Each row has a name. Each piece below is followed by the name of the row it came from, unless a question asks for something else. Each question is about the rows just above it. Places in a row count from 1.

J_794: [137 123 141 160  99 136 161 164 117 131  98 167 109 159  90 138 106 110
 134 111 110 134  95]
J_810: [ 93  86  93 126  86 168 161  89 170 134 132 163 136 103 110 144 148 126
 125  92 166 172 119]
J_84: [177 172 177 101 106 153  89 162 152 108  88  93  81 142  96 114 147  78
 114 156 160 159  85]
J_289: [116 123 115 153  83 100 133 157 121 178 158 111 162 168 144 178 177  92
  69  75 136 104 148]
[115] is at row and place => J_289, 3
[164 117 131  98 167 109 159  90 138 106 110] is in which row? => J_794
Row and place of [85] in the named rows: => J_84, 23

J_655: [108 159 191  92 101 116]
J_374: [117 113 146  92  67  85]
J_62: [117 113 146  92 125 103]
J_260: [146 117 113  67  92 132]
J_916: [197 118  99  92 128 101]
J_440: [148  95  65  92 157 139]
J_932: [ 91 131  63  92 131 103]
The next entry after [ 91 131  63  92]: => [131]
Where in the named rows is [125]? => J_62, 5
Where does [117 113 146  92  67] start? Give its row and place. => J_374, 1

J_971: [ 68 129 132 111 169 177 167 132]
J_914: [187 143  86  68 127 131 130 190]
J_525: [113 175 170  88 139 135 139 113]
Where in the named rows is [143]? => J_914, 2
The next entry after [ 68 127]: => [131]

J_352: [103 136 125  71 132]
J_889: [100 143 124 163 150]
J_335: [151 135 125  71 161]
J_524: [108 142 136 119 132]
J_251: [116 183 124  94  75]
[142 136 119 132] => J_524
Which row holds [136 125  71 132]? => J_352
Where in the named rows is [143]? => J_889, 2
Which row holds [151 135 125  71 161]? => J_335

J_479: [144 112 142 108 138 143 150 144 107 119 121 139 117 104 103 117 124 167
 124 131 135 109 148 105 149 168 135 114 139 142 119 107 125]
J_538: [136 116 155 120 123 134 136 125 134 119  83 137 108 146  83 159 120 128
 160 130 170 143 166 101 121 148 116  98 123 143 113 110 167]
J_420: [124 129 139 116 126 136 137  97 115 153 143 178 160  94 142 110 138 145
 106 149 104 119 105 120  96 108 128 135 148 120 159 126 150]
J_590: [136 139 128 116 124 118 133 103 128 132 119 136 143 131 144 140 146 138
 125 141 107 146 113 160 127 124 131 119 136 119 146 118 126]
J_136: [135 151 108 137 150 139 140 118 133 131 121 128 178 136 139 136 136 116
 154 120 140 169 126 112 135 127 124 134 126 125 115 108 162]
[139 136 136 116 154 120 140 169] begins in row and place => J_136, 15
[108 162] begins in row and place => J_136, 32
Give the next entry after [136 116 154 120]. => [140]

J_3: [ 82 143 104 108 144 123 122  96  87 169 141  78 133 109  96 141 113 117
 141]
J_515: [118  76 172 154  93 178 142 135 156 139 105 110 148 159 110 113  85 172
 180]
J_514: [ 95 108 159  82 160 158 105  93  86  82 143 104 108 141  71 101 154 163
 148]
J_898: [171  88 145 164 142 123 122  87 169  96 141  78 133 109  96 141 113 117
 141]
[ 87 169  96 141] begins in row and place => J_898, 8
Which row holds [ 82 143 104 108 141]? => J_514
The row with [110 113] is => J_515

J_290: [127 114 144 133 124 144 144 159 131 109 117 136 139 122 148 137 140 112
 136 100 121]
J_740: [109 117 135 139 122 148 137 140 112 136 100  72 126 159 140 134 113 136
 100 147 119]
J_722: [135 120 148 134 124 149 137 159 120 102 104 143 127 113 153 140 147 106
 119 106 127]
J_301: [155 148 141 133 133 149 129 126 113 139 118 101 121 137 138 138 126 132
 100 154 126]
J_690: [132 115 153 133 125 146 141 165 131 100 116 140 147 118 147 137 140 101
 131  99 118]
J_786: [125 129 117 123 117 123 128 138 113 106 108 153 119 102 146 129 150 119
 128 131 132]
J_392: [131 114 152 133 122 142 140 161 127 108 120 130 146 119 145 134 130 114
 131 101 116]
J_389: [139 136 132 133 120 135 128 137 117 118 110 122 116 115 146 137 138 119
 117 134 135]
J_275: [122 119 135 130 119 131 134 150 124 103 113 157 130 105 147 132 144 106
 135 108 127]
J_598: [138 125 150 131 126 150 136 160 125  96 105 137 146 119 102 141 151 100
 123 111 121]
J_565: [136 115 158 134 124 144 142 171 129 111 111 128 142 115 154 141 142 107
 125  97 115]
Where in the named rows is [143]? => J_722, 12
The next entry after [119 102 146]: => [129]
[109 117 136 139 122 148 137 140 112 136 100] begins in row and place => J_290, 10
Where does [159 131 109 117 136 139] start? Give its row and place. => J_290, 8

J_304: [140 179  80 163 134  73 110]
J_25: [160 107 103  95  83 119 169]
J_935: [149 151 141  84 140  99 158]
Row and place of [149] in the named rows: => J_935, 1
[107 103  95  83 119 169] => J_25
Where do [163 134  73] appear? => J_304

J_966: [120 109 152 159 127 129 122 147 168 144 124 106 132 125  97 107 125 139]
J_70: [113 134 110 116 141 135 153 120 109 126 155 150  98 120 159 151 121 103]
J_864: [122 141 115  96 131 109 120 134  81 108 116 135 143 143 148 137 138 145]
J_788: [122 129 137 104 141  96 120 164 107  77 131 129 102 135 135 135 142 156]
J_758: [178 136 123 136 135 110 147 120 138 119 111 165 111 148 125  98 137 134]
J_67: [124 117 130 110 140 136 128 143 117 111 150 112 106 115 137 159 131 123]
J_927: [ 65 119 152 140 137 148 116 156 151 157 149  91 142 108 117 145 120 118]
J_933: [ 99 126 134 128 112 155 116 105 127 165 126  92 165 111 129 143 112 104]
J_282: [173 128 121 125 111 111 118 114 112 126  91 129 157 148 120 103 132 153]
J_469: [146 115 127 160 133 148 150 104 180 163 122 145 117 133 107  97 128 114]
[119 111] => J_758
The row with [120 109 152 159 127 129 122 147 168 144 124 106 132 125  97 107 125 139] is => J_966
Where do [ 97 107] appear? => J_966
Row and place of [130] in the named rows: => J_67, 3

J_614: [134 132 148 165 124  90 122 119 115 121 106 157 111 130  97 103 100 101
 120 156 142 163 162 149 144 144 158 141 139 121 107 113 161 136 150]
J_127: [155 125 130  91 159 163 125 137 142 131 120 139  93 141 136 103 136 126
 142 140 141 175 160 141 156 106 104 115 139 121 107 136 113 161 141]
J_2: [155 125 130  91 159 163 125 137 142 131 120 139  93 141 136 111 136 126
 142 140 141 175 160 141 156 106 104 115 131  90 110 100 120  90 141]
J_958: [155 125 130  91 120 159 137 131 125 163 142 139  93 141 136 111 136 126
 142 140 141 175 160 141 156 106 104 163 131  90 110 100 120  90 141]
What is the next entry after [139 121 107 113 161 136]? => [150]
Which row holds [155 125 130  91 159 163 125 137 142 131 120 139  93 141 136 111 136 126
 142 140 141 175 160 141 156 106 104 115 131  90 110 100 120  90 141]? => J_2
What is the next entry after [144 144]? => [158]
[155 125 130  91 159 163 125 137 142 131 120 139  93 141 136 103 136 126
 142 140 141 175 160 141 156 106 104 115 139 121 107 136 113 161 141] => J_127
[106 104 115 139 121] => J_127
Row and place where [175 160 141 156 106 104 115 131  90] starts: => J_2, 22

J_611: [133 103 109  95 133 122]
J_798: [119 101 124 116 142 126]
J_463: [137 119 115 138 153 125]
J_937: [ 91 106 157 108 140 122]
J_57: [131  91 102 119 152 119]
J_415: [137 119 115 114 127 125]
J_422: [ 91 106 157  92 110 140]
[ 91 106 157 108 140 122] => J_937
[ 91 106 157  92 110 140] => J_422

J_736: [149 145 131 124]
J_825: [111 112 134 147]
J_421: [119 118 134 147]
J_475: [191 129 132 114]
J_465: [111 112 120  91]
J_577: [ 88 112 119 101]
J_100: [126 133  83 154]
J_316: [127 133 143 108]
J_44: [120 150 109 130]
J_949: [128 131  93 125]
J_276: [128 117 158 139]
J_642: [125 133 130 144]
The next entry after [150 109]: => [130]
[111 112 120  91] => J_465

J_11: [ 97 111 166 153 160 165 158  99 156 149  96 134 150 107 125 102 115 121
 140 104 128 134 141 173 150 144]
J_930: [ 98 137 140 173 100  99  99 100 131 173 142  71 181 122 151 149 150  79
 144 123 141 162 152 126 171 180]
J_490: [148 138 123 136 126 126 126 148 123 133 146 138 136 151 142 142 147 142
 134 151 146 133 130 119 137 135]
J_170: [154 141 135 118 147 148 148 154 135 121 138 160 117 142 128 135 132 156
 128 142 130 128 137 138 119 119]
J_405: [141 156 162 145 145 138 146 134 109 162 145 138 151 124 108 151 111 133
 102 130 128 111 144 135 145 160]
J_585: [135 151 119 138 101 101 102 138 134 141 160 100 144 143 154 160 160 110
 143 143 136 163 151 117 138 148]
J_586: [157 126 109 119 132 138 133 161 130 106 138 159 114 162 151 154 156 162
 148 159 147 142 122 124 121 108]
J_704: [159 138 111 115 126 129 127 162 138 110 148 148 114 159 149 141 156 153
 144 156 140 145 133 122 117 114]
J_60: [130 138 159 124 159 160 158 129 153 134 122 147 125 115 117 127 115 137
 127 115 113 136 153 165 122 129]
J_80: [158 148 145  97 162 163 162 157 156 109 133 171  96 131 118 134 122 161
 126 129 109 136 152 159  97 104]
J_857: [157 126 109 119 132 138 133 161 138 106 138 159 114 162 151 127 156 162
 148 159 147 138 122 124 121 108]
[157 126 109 119 132 138 133 161 138 106 138 159 114 162 151 127 156 162
 148 159 147 138 122 124 121 108] => J_857
Which row holds [ 98 137 140 173 100  99  99 100 131 173 142  71 181 122 151 149 150  79
 144 123 141 162 152 126 171 180]? => J_930

J_196: [141  89 122  96 135 146 125 130 117]
J_549: [ 87 106 147 141  97 132 147 154 126]
J_581: [157 141  89 125  96 135 146 125 130]
J_712: [157 141  89 125  96 181 100 126 139]
J_333: [ 98 191 121  94 136 151 139 115 158]
[141  89 125  96 135 146 125 130] => J_581
[98] is at row and place => J_333, 1
[147 141] is in which row? => J_549

J_454: [190 128 115 106 146  76 126]
J_326: [139  91 125 131 156 144  76]
J_298: [112 135 130 142 106 137  97]
J_909: [134 111 128 114 133 129 114]
J_602: [129 113 152 112 118 116 121]
J_765: [104 103 149 112 103 116 137]
J_71: [ 96 111 128 114 133 129 114]
J_694: [112 127 130 142 106 137  97]
J_168: [ 93 122 158 106 120 117 152]
Row and place of [134] in the named rows: => J_909, 1
Row and place of [149] in the named rows: => J_765, 3

J_141: [158 135 137 129 126 159]
J_471: [129 107 122 133 124 123]
J_660: [107 122 134 124 126 116]
The next entry after [134 124 126]: => [116]
The next entry after [107 122 133 124]: => [123]

J_222: [ 78  97 130 164 110  95 131 118 109 147]
J_478: [144 153  92  98 130 125 166 137 140 168]
J_852: [ 93 121 114 134  60 175 111 123  72  96]
J_98: [100 105  76 190 142 162 140 159 169  84]
J_800: [144 130  92 153  98 177 127  76 157 141]
J_620: [136 153 127 177  92  98 153 141 157  76]
[111] is at row and place => J_852, 7
[144 130  92 153  98] => J_800
Where does [ 92 153  98 177 127  76 157 141] start? Give its row and place. => J_800, 3
The next entry after [177  92  98]: => [153]
Row and place where [111 123  72] starts: => J_852, 7
[125 166] begins in row and place => J_478, 6
Which row holds [ 98 130 125 166 137 140]? => J_478

J_413: [162 157 130  92 116  83 152 127 100 138  92 120 162 123 123 115 115 129
  93 133 123 154 109 163  97 154 129 157 126 130 115 103 101 148 160 151
 139  97 150 109 101 139 116 116 107 163 183 117 106 120 110 113 152 123]
J_396: [141 179 118  87 129  66 148 134 103 131 115 109 135 126 130  83 118 161
 112 119 133 156 124 154 104 122 159 139 128 105 139 130 123 153 151 138
 130  85 153 103 139 105 113 115  94 142 169  96  97 133 129 107 149 133]
J_550: [ 94 103 121 162 144 167 106 133 158 116 164 134  93 134 136 135 136 130
 162 122 140 108 148  93 160  95 131  97 127 122 147 154 159 111  95 106
 116 158 110 143 155 110 139 139 149  91  72 132 146 136 145 139 105 135]
J_477: [115 115 129  93 133 123 154 110 163  97 154 129 144 127 126  94 119 150
 102 123 129 155 118 158  95 132 149 146 121 112 133 121 114 152 157 142
 130  85 154 106 123 117 115 116  92 153 179 105  99 128 120 107 151 131]
J_954: [ 90 136 111 139 149 127 111 137 143 117 163 121  90 137 136 103 132 161
 160 114 143 126 151 111 150  80 160  95 126  98 162 166 162 127 112 107
 117 129 124 125 180  90 132 130 120  90  86 110 126 144 154 124 114 142]
J_541: [148  88 149 145 109 167 128 114 134 135 105 144 156 120 119 175 133  82
 111 144 115 114 111 125 126 170  86 147 130 166  91  99 100 111 129 140
 133 153 118 143  80 175 138 137 151 152 137 164 150 111 109 145 126 111]
J_37: [100  92 128 170 140 180 107 127 161 118 160 140 102 134 130 149 137 118
 161 128 134 100 142  93 159 109 116 102 132 133 135 144 150 107  96 109
 120 164 103 147 146 127 142 142 158  96  72 143 156 132 142 146  99 129]
[ 90 136 111 139 149 127 111 137 143 117 163 121  90 137 136 103 132 161
 160 114 143 126 151 111 150  80 160  95 126  98 162 166 162 127 112 107
 117 129 124 125 180  90 132 130 120  90  86 110 126 144 154 124 114 142] => J_954
What is the next entry after [115 115 129  93 133 123 154 109 163  97 154 129]? => [157]

J_870: [ 84 176 153 112]
J_315: [ 90 177 182 172]
J_308: [113 138 131 150]
J_638: [ 98 155 125 132]
J_666: [120  85 121 126]
J_78: [107  89 125 141]
J_977: [112 127 132 120]
J_957: [148 135 111 110]
J_848: [128  84 120 132]
J_728: [ 97  99 100 134]
J_759: [113  95 111 138]
Row and place where [132 120] starts: => J_977, 3
[ 89 125 141] => J_78
Where does [ 85 121] start? Give its row and place. => J_666, 2
Where does [111 138] start? Give its row and place. => J_759, 3
[111 138] => J_759
[127 132 120] begins in row and place => J_977, 2

J_107: [ 99 111 123 120 142 134 120 122 120]
J_615: [ 85 100 113  97 117 125 141 144 166]
J_828: [ 99 111 123 120 106 117 129 118 108]
J_116: [100  85  75 145 148 110 140  61 146]
J_35: [121 126  75 145 166 176 136 111 132]
J_607: [ 85 140 113  97 117 140  61 146 110]
[ 85 100] => J_615
What is the next entry after [123 120 142]? => [134]
Which row holds [110 140  61 146]? => J_116
What is the next entry after [123 120 142 134]? => [120]
The next entry after [148 110 140]: => [61]
Where do [141 144 166] appear? => J_615

J_974: [ 86  92 154 146]
J_220: [115 153 183 170]
J_945: [ 71 100 137 150]
[92] is at row and place => J_974, 2
Where in the named rows is [154]? => J_974, 3

